S: [  4  14   4  -7   5  -5   0   3  -2   2  -2   3  -5 -11   2  -2   0   2
   6  -7   7   8   0   9]
U: [ -2  16  18   5  -3 -10   3 -10   4  12   1  -4 -11 -11  -2  -5  -1   6
   8  -7  -3   8  -1   0]
Q: [ 18 -15  -9 -21   7 -20 -14 -11 -24 -32  -4  55 -49 -23 -22 -24  22   5
  26  21  18 -15 -20  31]
T: [ 8  5  8 -5  0 -4  5  0 -6  5 -1  2  1  7 -2  8 -6  1  7 -2 -6 -2 -9  9]
P: [-22   0  -5 -10 -22   4  11   6  -7  12  21 -17  15 -20  16   0  -6   4
   8  -2 -13  -9   0  -1]
N: [ 12  -7  22   9   1   6 -16  -1   2   9  18 -17  -7   6  -1  -1  -6  -8
  -4   0 -12 -23 -31   9]
next: [ 4 12] | [ 1 -4]
succ: [-21] | [7]
succ: [-31] | [9]
[-22   0  -5 -10 -22   4  11   6  -7  12  21 -17  15 -20  16   0  -6   4
   8  -2 -13  -9   0  -1] | P

M: [28 42 18  2]
E: [  9  -4 -18 -43]
Z: [26 35 13 35]
F: [33 -5 16 24]
H: [-44  43  21  37]
C: [29 31 18 37]
J: [28 42 18 22]
B: [24 40 16 33]
W: [ 38 -10 -59 -34]
G: [33 53 19 39]
K: [ 9 22  4 31]
[33 -5 16 24] | F
[29 31 18 37] | C
succ: [-4] | [-18]
succ: [43] | [21]
[ 9 22  4 31] | K
succ: [-10] | [-59]
[  9  -4 -18 -43] | E

dezet: [-59   0  10   6 -33  10 -25   1 -15 -18 -10 -16   7   2  -5]
Manib: [ 18 -22 -17 -19  28 -16  20  12   9  -2  -1  -5 -15   1   1]
tebo: [  6  36  -3   0  32  -2  22  -2  38 -15 -33  -8   0   5   8]
lud: [ 47   0   4 -11   1   9   1   9  19  16  12  32  20 -17 -11]
muso: [-33  -5  12  -4 -15   8 -17  -3 -28   5   5 -18  -4  -8   7]
fug: [-19 -17  -3   3 -14   1  -4  -1 -23   2  11   6  -7  -1  -6]
pebip: [  6  36  -3   0  32  -2  22  -2  38 -15 -33  -8  10 -10 -18]
mavuz: [ 47 -24   4 -11   1   9 -12 -31  -3  16  12  32  20   2 -11]
succ: [18] | [-22]
succ: [3] | [-14]
succ: [-14] | [1]
succ: [-23] | [2]
next: [ 28 -16] | [20 12]

Pav: [-4  0  1  2 12 38]
sigaz: [-4  2  2 18 38 39]
Veras: [11 24 40 43 43 42]
suvi: [ 5  0 -1 44 41 44]
ded: [-1  6 -2 21 40 42]
sumu: [-4  2 16 38 42 44]
Zazo: [ 6 28 43 46 42 43]
gom: [ 6 -1 -2  9 36 41]
bipi: [-4  0 -1  2 12 -1]
next: [24 40] | [43 43]
next: [ 6 -1 -2] | [ 9 36]
succ: [11] | [24]
[-4  2 16 38 42 44] | sumu
[-4  0 -1  2 12 -1] | bipi
next: [5 0] | [-1 44]
next: [28 43 46] | [42 43]

Bur: [-15   6 -11  -1 -26 -24 -18 -23 -33 -22  -8 -10 -10 -23   9  -9]
Libit: [  7  22   8 -44 -12  24 -36 -30  14   1 -34 -39 -25 -34 -16   6]
Rudo: [-15  10  -8   4 -33 -28 -17 -27 -39 -28  -5   3 -14 -24   7  -9]
rovav: [ 32   3  28 -22 -32  27   3   7  41  12 -19 -10 -10  10 -22  21]
ruv: [-12  10  -7   1 -28 -22 -14 -24 -30 -23  -9   0 -12 -20   7  -6]
Duvo: [-30  -2 -19  24  -2 -24  18  13  -6 -11   6  22   8  21 -13   2]
Koso: [ 28  12  20 -40 -20  18 -39 -36   1  -3 -30 -37 -25 -41   3   1]
los: [ 38   8  26 -48 -10  30 -39 -32  13   6 -31 -44 -24 -39   2   2]
negu: [ -9  15  -6  -5 -35  -9 -27 -31 -25 -12 -11 -14  -6 -31  15  -8]
zesul: [ 26  13  22 -39  -9  20 -36 -25  11  -1 -29 -34 -24 -33  -4   9]
[-12  10  -7   1 -28 -22 -14 -24 -30 -23  -9   0 -12 -20   7  -6] | ruv
succ: [-3] | [-30]
[ 26  13  22 -39  -9  20 -36 -25  11  -1 -29 -34 -24 -33  -4   9] | zesul
next: [ 6 22  8] | [ 21 -13]
[ 32   3  28 -22 -32  27   3   7  41  12 -19 -10 -10  10 -22  21] | rovav

X: [  5 -14 -11  -2 -28 -28  45  18  -2   2]
D: [-10  12  -4   7  -6   2  -9 -11 -32 -14]
R: [13 -5  1  7  9 14 35  2 -8  3]
L: [  4  22  -6   4 -26 -11 -32 -53  -7 -15]
V: [ 11  -2   1 -10 -10  -8  -3  34 -17  -3]
succ: [14] | [35]
succ: [13] | [-5]
succ: [11] | [-2]

vebu: [-10  -9  -1 -28 -25 -31  -9  -1   2  -9 -11  -8 -11   0]
zut: [ -1   2   1 -10  -9  -1  -2 -33 -31  53 -32 -25 -24 -35]
furan: [-20 -39 -42 -33 -31 -16 -25 -33 -31  53 -16 -25 -24 -31]
succ: [-42] | [-33]
[-20 -39 -42 -33 -31 -16 -25 -33 -31  53 -16 -25 -24 -31] | furan
[-10  -9  -1 -28 -25 -31  -9  -1   2  -9 -11  -8 -11   0] | vebu
next: [ -1 -28 -25 -31  -9  -1] | [ 2 -9]
next: [-10  -9  -1  -2 -33 -31] | [ 53 -32]
[ -1   2   1 -10  -9  -1  -2 -33 -31  53 -32 -25 -24 -35] | zut

lotiz: [  3   4  10 -15   6   8  15  12   8 -19   8   3  10  21   8   6  -7   6
  10 -12   4   6  -6 -11  11  -7]
Goge: [-17 -23 -11 -19  27 -10  26   6  -5 -30  -6  16  -3  25  -8 -10  -1 -14
  -6 -13 -15 -12  -9 -23  27 -32]
Puvas: [-17 -23 -11 -19  27 -10  26   6  -5 -30  -6 -41  -3  25  -8  32  -1 -14
  -6 -13   7 -12  -9  26  27 -32]
next: [  6   8  15  12   8 -19   8   3] | [10 21]
succ: [11] | [-7]
succ: [16] | [-3]
succ: [-41] | [-3]

sogug: [-36  27 -20  35 -17  21 -19  -3 -37  14]
Beko: [ 34 -23   5 -30 -12 -34  25   7  12  -4]
muzup: [  2   5   1   6  -3 -10  -3  -7  12 -17]
rifo: [ 19 -28  28 -33  34  -2  14  -5  21  14]
Mubop: [-47  29 -16  45  -2  39 -19  -1 -32  14]
Bom: [  5 -23  27 -29  35   5  -1 -24  10  24]
gukin: [-40  19  -1  35  17  39 -24 -10 -22  18]
bipa: [ 28 -23  16 -28  16 -13  22   9  22  -3]
duru: [ -6  -2  -4   2  -3   9   1   5 -10  14]
voti: [ 21 -19  11 -31   5 -14  13   2  11   6]
Zomun: [-3 -6 16  0 36 23  7  0  5 15]
next: [-28  28 -33  34  -2] | [14 -5]
next: [-12 -34  25] | [ 7 12]

mobu: [ 40   1 -26  28  16]
lon: [-38  40  43  28  16]
bupe: [-19 -15 -24 -12 -37]
Tozot: [  1  40 -11 -38  16]
Neki: [-37 -23 -26 -19 -36]
Bebe: [-18 -15  44 -18  34]
succ: [-12] | [-37]
next: [ 1 40] | [-11 -38]
[-38  40  43  28  16] | lon
succ: [44] | [-18]
next: [-37 -23] | [-26 -19]

puf: [  6  53   1 -13   6]
zaket: [  6 -10  -8   8 -27]
bope: [ 0 -9 13 22  7]
kudol: [ -1 -21  -9  22   2]
vapo: [  0 -13  13  -9   7]
next: [ -1 -21] | [-9 22]
succ: [-10] | [-8]

zos: [  5 -14  -5  -4  -8  10   8  -7  19  -6   5 -23   2  10   3  19  -3  10
  -7   6 -19   3   5   2   0   0  -2  -9  -1   2   9  11  -3  -2   5  -3
   5]
Foni: [  2   5   8   5   0   7 -15   5   5 -11  -9 -30  -5  -7   8 -16 -14 -11
  -2 -28   1   5 -26   0   3   6  -9  29   1   1  -2 -51   0  -2   8   7
   9]
malot: [  5   6  -3   3   2   3   0  -6  28  -5 -10 -57   4  -9  17  -5   1  -8
  -4 -16 -14   4  -2  -4  -4  -4 -11  -5   0   2   7   1  -5  -3  14   1
  11]
legif: [ -3  -4  14   0   2  22   2  12 -16  12  -7  -4  12   2  -4   6 -10  -8
  -6   1  26   4 -27   2   2  -5   5  50   3   6 -14  19 -11   5  -8  -2
  -4]
sot: [  4   3   1   2  -5 -21 -13   6 -11 -11 -14 -22   1   2  -1 -14 -22  -5
  -3 -20  19   3 -33   4   8   4  -2  33   0   4 -10   0  -3   4   9   5
   6]
pogam: [ 13   5  -5  -3  -2  -3   3 -10  28  -5  -6 -60  21   6  14   0   2   7
  -6  -3 -17  -1   9  -5  -2 -13  -7 -18   0   3   9 -22  -6   2  23   0
  13]
[  4   3   1   2  -5 -21 -13   6 -11 -11 -14 -22   1   2  -1 -14 -22  -5
  -3 -20  19   3 -33   4   8   4  -2  33   0   4 -10   0  -3   4   9   5
   6] | sot
succ: [-30] | [-5]

Bune: [ -6 -10  -5  11  -7  21 -24 -34  12   6  -3   1   4   0 -14   2   3  27
  -4  -8 -12  13  14  16   6  -1  17   9  -3   0 -10   4  -4   4 -13 -14]
kufus: [ 9 -2 -1  1 -2  6 -5 10  2  4  0  3  0  1 -7  2  4  6 -1 -6  0  2  2  3
  4 -3  5  3 -2  2 -2  3 -3  2 -5  5]
tuvu: [  1  -1  -1  -8  -2   9   1 -14   0  12   4  15  -5   4 -21   7  17   1
   1 -24  24 -16 -13 -12  13   2   4   2  -8  14   7  12 -13  -5  -6   2]
piz: [  1  -1  -1  -8  -2   9   1 -14   0  12   4  15  -5   4 -21   7  17   1
   1 -24  24 -16 -13 -12  -8   2   4   2  -8  14   7  12 -13  -5  -6   2]
Zife: [  3  -6  -2   9  -3   9 -14   1   7   1  -3  -2   3  -1  -5   0  -2  15
  14  -1 -11  10   9  10   1   2   8   4   0  -2  -6   1   0   5  -6   1]
tuku: [  4  -1   0   7   1  -4  -4 -20   2  -7  -3  -9   4  -3  12  -4 -10   3
   0  13   8   2  -6  -2  13  -4  -3  -2   5  -7  -2  -6   7   2   5  -3]
Pufo: [  1  -1  -1  -8  -2   9   1 -14   0  12   4  15  -5   4 -21   7  17   1
  -1 -22  13  -6  -4  -3  12   2   8   4  -8  11   1  11 -12  -1  -8  -2]
Puv: [ -2  -3  -2   0  -3   9  -6   5   3   6   1   6  -1   2 -12   3   7   8
  -1 -11   1   2   3   3   6  -2   8   4  -4   4  -2   5  -6   2  -7   5]
[ -6 -10  -5  11  -7  21 -24 -34  12   6  -3   1   4   0 -14   2   3  27
  -4  -8 -12  13  14  16   6  -1  17   9  -3   0 -10   4  -4   4 -13 -14] | Bune
next: [13 -6 -4 -3 12  2  8] | [ 4 -8]
[  4  -1   0   7   1  -4  -4 -20   2  -7  -3  -9   4  -3  12  -4 -10   3
   0  13   8   2  -6  -2  13  -4  -3  -2   5  -7  -2  -6   7   2   5  -3] | tuku
[  1  -1  -1  -8  -2   9   1 -14   0  12   4  15  -5   4 -21   7  17   1
   1 -24  24 -16 -13 -12  -8   2   4   2  -8  14   7  12 -13  -5  -6   2] | piz
[ -2  -3  -2   0  -3   9  -6   5   3   6   1   6  -1   2 -12   3   7   8
  -1 -11   1   2   3   3   6  -2   8   4  -4   4  -2   5  -6   2  -7   5] | Puv

bero: [-37 -24  -5 -11 -54  38 -20  37 -11 -49]
Medaf: [ 32  40 -13 -33  24  17 -12   2  48  -4]
Nore: [ 48  16 -19 -19 -16 -36 -23 -39  41 -46]
Bisit: [  2 -41  26   1  49 -14  -7 -38   7  46]
suta: [ 37 -48  48  22 -30 -42  15 -21  22  14]
Pev: [ 48  27 -19 -19 -16 -36 -23 -39  41 -46]
zavar: [-39 -50  33  42 -42  11   8 -13 -24 -44]
[ 48  16 -19 -19 -16 -36 -23 -39  41 -46] | Nore
succ: [32] | [40]
succ: [49] | [-14]
succ: [11] | [8]

Zopop: [ -3 -18   1 -17  -3  -4]
Bis: [-16 -18   3   2  26   3]
zaver: [ 17   3 -18  -2 -27 -16]
Genem: [-18   1 -19  12  10  13]
zus: [ -3 -11   1 -17  59  -4]
Tud: [-17 -28  -2  12  10  13]
succ: [-28] | [-2]
succ: [17] | [3]
next: [-18   3   2] | [26  3]
next: [-18   1 -17] | [-3 -4]
succ: [2] | [26]
next: [3 2] | [26  3]

